Below is a small trained network, with its code and all its weights. Each question gives an input and a class and asks what happens when units are switched off, that is, made to give their printed mean instead of their output.

import numpy as np


def w(rows, s, z=0):
    codes = np.array(rows[::2]) - 128.0
    scale = np.full(codes.shape[1], s)
    scale[-1] = z or s
    return codes * scale


def f(y):
    return y / 2 * (1 + np.tanh(0.7978845608 * (y + 0.044715 * y**3)))


def log_softmax(a):
    a = a - a.max(-1, keepdims=True)
    return a - np.log(np.exp(a).sum(-1, keepdims=True))


def net(x, mask):
    res = np.array(x, float).reshape(1, 2) / 4 @ E
    y = f(res @ A[0][:, :-1].T + A[0][:, -1])
    res = res + np.where(mask, y, B[0][:, -1]) @ B[0][:, :-1]
    return log_softmax(res[-1] @ U[:, :-1].T + U[:, -1])


A, B = {}, {}
E = w([
[73,156,121,58,176,150,200,82,91,154,114],'x0',
[182,90,184,151,99,218,156,10,77,182,177],'x1',
],0.012)
A[0] = w([
[88,163,98,104,122,62,126,195,174,141,122,184],'n0',
[126,65,137,107,73,94,83,174,159,122,174,42],'n1',
[121,137,110,102,186,127,169,110,75,136,71,90],'n2',
[61,188,90,124,144,131,160,74,97,119,99,84],'n3',
[158,116,93,22,126,126,110,164,147,94,102,75],'n4',
[96,153,127,86,157,115,187,98,151,147,168,254],'n5',
[117,141,143,110,141,84,105,159,109,110,96,66],'n6',
[150,87,90,254,112,144,61,140,149,111,76,147],'n7',
[140,138,169,136,96,173,192,88,93,162,192,83],'n8',
[103,165,143,82,141,94,130,139,144,96,77,86],'n9',
],0.01,0.0079)
B[0] = w([
[124,172,167,55,102,146,159,148,124,136,106,252],'n0',
[178,95,125,161,126,119,56,27,15,201,157,162],'n1',
[103,23,100,193,46,52,54,92,60,195,156,159],'n2',
[103,53,67,163,121,44,50,51,57,228,150,161],'n3',
[166,93,209,138,126,85,133,73,65,157,94,165],'n4',
[95,158,87,99,110,94,102,213,176,119,162,194],'n5',
[241,12,183,157,134,78,88,50,52,188,100,162],'n6',
[67,100,73,145,88,108,110,112,151,170,206,212],'n7',
[184,87,177,110,120,140,141,123,202,161,82,190],'n8',
[155,80,177,74,150,121,100,82,131,188,129,174],'n9',
],0.011,0.016)
U = w([
[98,86,21,142,111,89,99,98,96,164,212,52],'0',
[244,94,246,79,146,136,145,103,135,159,52,69],'1',
[44,183,68,68,127,170,172,227,236,115,174,248],'2',
[104,166,107,163,246,187,157,121,87,55,37,66],'3',
],0.012)

Each question gives the input, the list of numbers given to net, and the class t.
The units are the neurons (one row each of A and B). Each row of codes is followed by its name. A weight is (code - 128) times the scale printed after its matrix; where a second scale follows, it is the last column's (A, B and U).
mask holds one flag per neuron, in row order. A switched-off neuron (its flag False) gives its mean, the last column of its row in B, instead of its output. The means were averaged over made-up inputs and are rounded, as every weight is.
A unit's drop is (log p(t) with every unit on - log p(t) with that unit switched off) / (log p(t) with every unit on - log p(t) with every unit switched off).
most important unit: the unit with the biggest drop
k most important neurons: the k neurons with the biggest drops, biggest first
drop when u is switched off: that unit's drop, to one decimal
input [-8,6], class 0: most important unit : n7
input [-3,-2], class 2: 2 most important neurons : (n3, n2)
input [3,-4], class 1: 4 most important neurons : (n7, n9, n4, n0)
input [-7,-8], class 1: 3 most important neurons : (n0, n6, n4)
input [-3,1], class 2: 3 most important neurons : (n6, n3, n2)
input [-4,4], class 0: 4 most important neurons : (n0, n7, n5, n4)
input [3,-3], class 2: 2 most important neurons : (n1, n5)
input [-7,7], class 0: 2 most important neurons : (n7, n0)
input [8,8], class 0: 4 most important neurons : (n3, n2, n5, n0)
input [-6,-8], class 1: 2 most important neurons : (n0, n6)
input [1,3], class 2: 2 most important neurons : (n6, n4)
input [8,6], class 0: drop when n2 is switched off : 0.2
input [3,-1], class 2: drop when n1 is switched off : 0.3
input [-2,3], class 2: drop when n3 is switched off : 0.1
input [-2,-4], class 1: most important unit : n5
